Here is a tiny trained network, its code and every weight. The questions are about switching its units off for an input and a class, where a switched-off unit gives its printed mean instead of its output.

import numpy as np


def w(rows, s, z=0):
    codes = np.array(rows[::2]) - 128.0
    scale = np.full(codes.shape[1], s)
    scale[-1] = z or s
    return codes * scale


def f(y):
    return y / 2 * (1 + np.tanh(0.7978845608 * (y + 0.044715 * y**3)))


def log_softmax(a):
    a = a - a.max(-1, keepdims=True)
    return a - np.log(np.exp(a).sum(-1, keepdims=True))


def net(x, mask):
    res = np.array(x, float).reshape(1, 8) / 4 @ E
    y = f(res @ A[0][:, :-1].T + A[0][:, -1])
    res = res + np.where(mask, y, B[0][:, -1]) @ B[0][:, :-1]
    return log_softmax(res[-1] @ U[:, :-1].T + U[:, -1])


A, B = {}, {}
E = w([
[88,214,127,108,89,186],'x0',
[59,149,7,157,99,149],'x1',
[234,157,85,173,56,121],'x2',
[126,133,89,70,120,217],'x3',
[20,88,219,138,112,40],'x4',
[42,138,137,244,55,101],'x5',
[103,162,76,200,219,119],'x6',
[155,254,119,100,85,58],'x7',
],0.0069)
A[0] = w([
[65,67,116,151,247,193,59],'neuron 1',
[90,163,93,127,116,136,32],'neuron 2',
[147,99,104,126,78,190,83],'neuron 3',
[135,148,126,142,179,153,142],'neuron 4',
[109,91,117,149,188,158,33],'neuron 5',
[145,140,154,63,157,114,57],'neuron 6',
[111,123,147,153,166,123,61],'neuron 7',
[143,144,141,138,70,190,180],'neuron 8',
[51,200,70,150,104,136,25],'neuron 9',
[43,72,196,186,146,86,57],'neuron 10',
[87,100,182,148,127,106,55],'neuron 11',
[175,152,160,130,151,117,38],'neuron 12',
[188,179,178,94,165,128,1],'neuron 13',
[81,177,101,130,116,130,64],'neuron 14',
[139,108,117,119,97,176,60],'neuron 15',
[138,143,147,95,144,129,131],'neuron 16',
[76,124,147,45,123,114,72],'neuron 17',
[62,99,153,17,137,97,95],'neuron 18',
[148,127,134,168,83,117,127],'neuron 19',
[148,76,57,155,154,29,51],'neuron 20',
[86,101,178,149,129,109,81],'neuron 21',
[97,106,164,141,128,110,81],'neuron 22',
[141,81,85,115,97,222,56],'neuron 23',
[115,119,142,154,155,133,99],'neuron 24',
],0.015,0.0038)
B[0] = w([
[130,28,59,201,112,246,233],'neuron 1',
[72,159,104,141,153,131,162],'neuron 2',
[90,105,115,64,176,63,169],'neuron 3',
[118,96,137,162,191,176,163],'neuron 4',
[130,80,84,146,99,181,168],'neuron 5',
[162,161,167,100,118,209,171],'neuron 6',
[118,77,134,134,145,99,148],'neuron 7',
[84,181,140,64,149,53,184],'neuron 8',
[68,228,112,196,155,150,223],'neuron 9',
[93,55,231,187,134,28,247],'neuron 10',
[110,76,200,147,135,80,184],'neuron 11',
[184,154,127,143,179,116,152],'neuron 12',
[172,154,186,145,245,173,182],'neuron 13',
[87,178,98,153,121,156,177],'neuron 14',
[111,100,138,85,168,99,148],'neuron 15',
[142,138,162,115,138,176,154],'neuron 16',
[102,162,125,87,34,174,172],'neuron 17',
[121,158,147,63,3,204,199],'neuron 18',
[155,209,104,96,79,109,170],'neuron 19',
[216,121,14,113,48,74,195],'neuron 20',
[107,77,190,149,131,79,184],'neuron 21',
[117,97,182,150,127,108,166],'neuron 22',
[68,59,94,65,189,53,189],'neuron 23',
[128,84,131,150,131,114,145],'neuron 24',
],0.022,0.012)
U = w([
[26,252,103,235,155,114,72],'0',
[122,10,86,188,132,224,214],'1',
[178,248,168,101,126,59,51],'2',
[255,142,57,166,104,45,3],'3',
[235,158,200,101,222,173,202],'4',
[105,138,228,28,62,215,56],'5',
[83,76,245,208,68,56,199],'6',
[59,77,111,17,206,106,125],'7',
],0.0054,0.0017)

Each question gives the input, the list of numbers given to net, and the class t.
The units are the neurons (one row each of A and B). Each row of codes is followed by its name. A weight is (code - 128) times the scale printed after its matrix; where a second scale follows, it is the last column's (A, B and U).
mask holds one flag per neuron, in row order. A switched-off neuron (its flag False) gives its mean, the last column of its row in B, instead of its output. The means were averaged over made-up inputs and are rounded, as every weight is.
A unit's drop is (log p(t) with every unit on - log p(t) with that unit switched off) / (log p(t) with every unit on - log p(t) with every unit switched off).
The circuit of an input: a set's keep is (log p(t) with only the set's units on - log p(t) with every unit switched off) / (log p(t) with every unit on - log p(t) with every unit switched off). Starting from the 12 units with the biggest drops (on a tie, the unit counted first), units are removed one at a time, each time the one whose removal leaves the highest keep (on an exact tie, the one counted first), for as long as the keep stays at least 0.8.
units of the circuit, in order: the units of the circuit, biggest drop first
k most important neurons: the k neurons with the biggest drops, biggest first
drop when u is switched off: that unit's drop, to one decimal
input [-4,4,1,-4,-6,-6,8,8], class 3: units of the circuit, in order : neuron 20
input [-8,-6,2,-4,1,-4,-7,-4], class 4: units of the circuit, in order : neuron 13; neuron 6
input [-1,-8,4,-6,-7,3,-7,-2], class 2: units of the circuit, in order : neuron 1; neuron 19
input [3,6,-1,5,-6,-4,-5,7], class 7: 2 most important neurons : neuron 23; neuron 3
input [-2,-8,1,-8,7,-8,-6,-1], class 5: 3 most important neurons : neuron 18; neuron 6; neuron 17
input [-5,3,8,-1,-5,-6,-5,4], class 4: 2 most important neurons : neuron 13; neuron 12
input [8,-3,-6,3,-1,-7,7,2], class 1: 2 most important neurons : neuron 1; neuron 4
input [7,1,0,5,2,-3,-3,0], class 5: 3 most important neurons : neuron 18; neuron 17; neuron 10
input [8,1,-8,-1,2,6,-2,5], class 0: 3 most important neurons : neuron 9; neuron 14; neuron 2
input [0,1,-1,3,8,-4,-5,-4], class 5: 2 most important neurons : neuron 18; neuron 17
input [5,-7,-5,6,-7,1,-7,0], class 7: 2 most important neurons : neuron 23; neuron 3
input [6,1,0,8,2,7,1,5], class 0: drop when neuron 2 is switched off : 0.0
input [-4,-1,-5,-4,-8,-3,-7,1], class 4: drop when neuron 13 is switched off : 0.1
input [-4,-6,0,-5,0,-6,-8,-6], class 5: units of the circuit, in order : neuron 18
input [-1,5,-4,-2,2,3,-3,6], class 0: drop when neuron 9 is switched off : 0.4
